Below are the code and all the weights of a small trained network. Each question names an input and a class and asks about switching units off, where a switched-off unit gives its printed mean instead of its output.

import numpy as np


def w(rows, s, z=0):
    codes = np.array(rows[::2]) - 128.0
    scale = np.full(codes.shape[1], s)
    scale[-1] = z or s
    return codes * scale


def f(y):
    return np.maximum(y, 0)


def log_softmax(a):
    a = a - a.max(-1, keepdims=True)
    return a - np.log(np.exp(a).sum(-1, keepdims=True))


def net(x, mask):
    res = np.array(x, float).reshape(1, 4) / 4 @ E
    y = f(res @ A[0][:, :-1].T + A[0][:, -1])
    res = res + np.where(mask, y, B[0][:, -1]) @ B[0][:, :-1]
    return log_softmax(res[-1] @ U[:, :-1].T + U[:, -1])


A, B = {}, {}
E = w([
[156,249,102,177],'x0',
[107,121,104,138],'x1',
[154,150,177,128],'x2',
[81,135,137,72],'x3',
],0.011)
A[0] = w([
[55,149,127,100,113],'n1',
[179,184,177,123,80],'n2',
[71,156,109,46,140],'n3',
[154,7,244,133,198],'n4',
[134,89,246,111,78],'n5',
[178,87,97,192,245],'n6',
[221,146,198,194,188],'n7',
[115,213,136,172,106],'n8',
[111,53,31,2,253],'n9',
[153,251,99,137,152],'n10',
],0.009,0.003)
B[0] = w([
[138,152,158,59,157],'n1',
[88,84,130,160,171],'n2',
[109,208,152,114,175],'n3',
[105,182,13,98,246],'n4',
[62,98,139,164,178],'n5',
[141,205,215,2,199],'n6',
[121,152,39,32,211],'n7',
[93,92,99,93,196],'n8',
[106,161,107,82,254],'n9',
[71,77,63,92,232],'n10',
],0.0083,0.0085)
U = w([
[68,81,70,129,69],'0',
[97,112,117,115,225],'1',
[133,239,170,95,170],'2',
[92,143,124,136,219],'3',
[127,117,234,123,112],'4',
[208,28,226,251,44],'5',
[131,43,210,186,5],'6',
[229,24,163,189,18],'7',
],0.011,0.0032)

Each question gives the input, the list of numbers given to net, and the class t.
The units are the neurons (one row each of A and B). Each row of codes is followed by its name. A weight is (code - 128) times the scale printed after its matrix; where a second scale follows, it is the last column's (A, B and U).
mask holds one flag per neuron, in row order. A switched-off neuron (its flag False) gives its mean, the last column of its row in B, instead of its output. The means were averaged over made-up inputs and are rounded, as every weight is.
A unit's drop is (log p(t) with every unit on - log p(t) with that unit switched off) / (log p(t) with every unit on - log p(t) with every unit switched off).
The circuit of an input: a set's keep is (log p(t) with only the set's units on - log p(t) with every unit switched off) / (log p(t) with every unit on - log p(t) with every unit switched off). Starting from all 10 units, units are removed one at a time, each time the one whose removal leaves the highest keep (on an exact tie, the one counted first), for as long as the keep stays at least 0.8.
units of the circuit, in order: the units of the circuit, biggest drop first
unit that matters most: the unit with the biggest drop
top k neurons: the k neurons with the biggest drops, biggest first
drop of u: that unit's drop, to one decimal
input [8,2,-2,-2], class 0: unit that matters most => n10
input [6,-4,1,5], class 0: units of the circuit, in order => (n10 n6)
input [4,-1,7,5], class 1: units of the circuit, in order => (n10 n6 n2)
input [3,-2,7,-4], class 1: units of the circuit, in order => (n10 n2 n8)
input [-2,5,-1,-5], class 2: top 2 neurons => (n6 n10)
input [6,2,-2,6], class 0: top 2 neurons => (n10 n6)
input [-3,8,-4,8], class 2: units of the circuit, in order => (n3 n10 n1)
input [5,-4,5,5], class 0: units of the circuit, in order => (n10 n6)
input [-6,0,0,-7], class 2: units of the circuit, in order => (n6 n10)
input [-3,-3,-1,5], class 2: units of the circuit, in order => (n10 n3)
input [-4,-1,-7,8], class 2: top 4 neurons => (n3 n10 n9 n1)
input [-5,-1,-3,-7], class 2: units of the circuit, in order => (n6 n10)
input [8,6,7,-8], class 0: top 2 neurons => (n10 n8)
input [-3,-7,-2,8], class 2: unit that matters most => n3
input [5,-4,-5,-2], class 0: top 3 neurons => (n10 n8 n3)
input [-3,-7,-3,7], class 2: top 2 neurons => (n3 n10)
input [-2,6,-4,-7], class 2: top 2 neurons => (n6 n10)
input [8,5,0,-1], class 0: top 2 neurons => (n10 n8)
input [4,6,6,5], class 1: top 2 neurons => (n10 n6)
input [6,6,2,-3], class 0: units of the circuit, in order => (n10)
input [5,-3,-2,0], class 0: drop of n6 => 0.1
input [-3,-4,-4,7], class 2: drop of n5 => 0.0
input [2,-1,-6,-8], class 2: drop of n9 => -0.1
input [3,-5,8,8], class 1: drop of n2 => 0.2
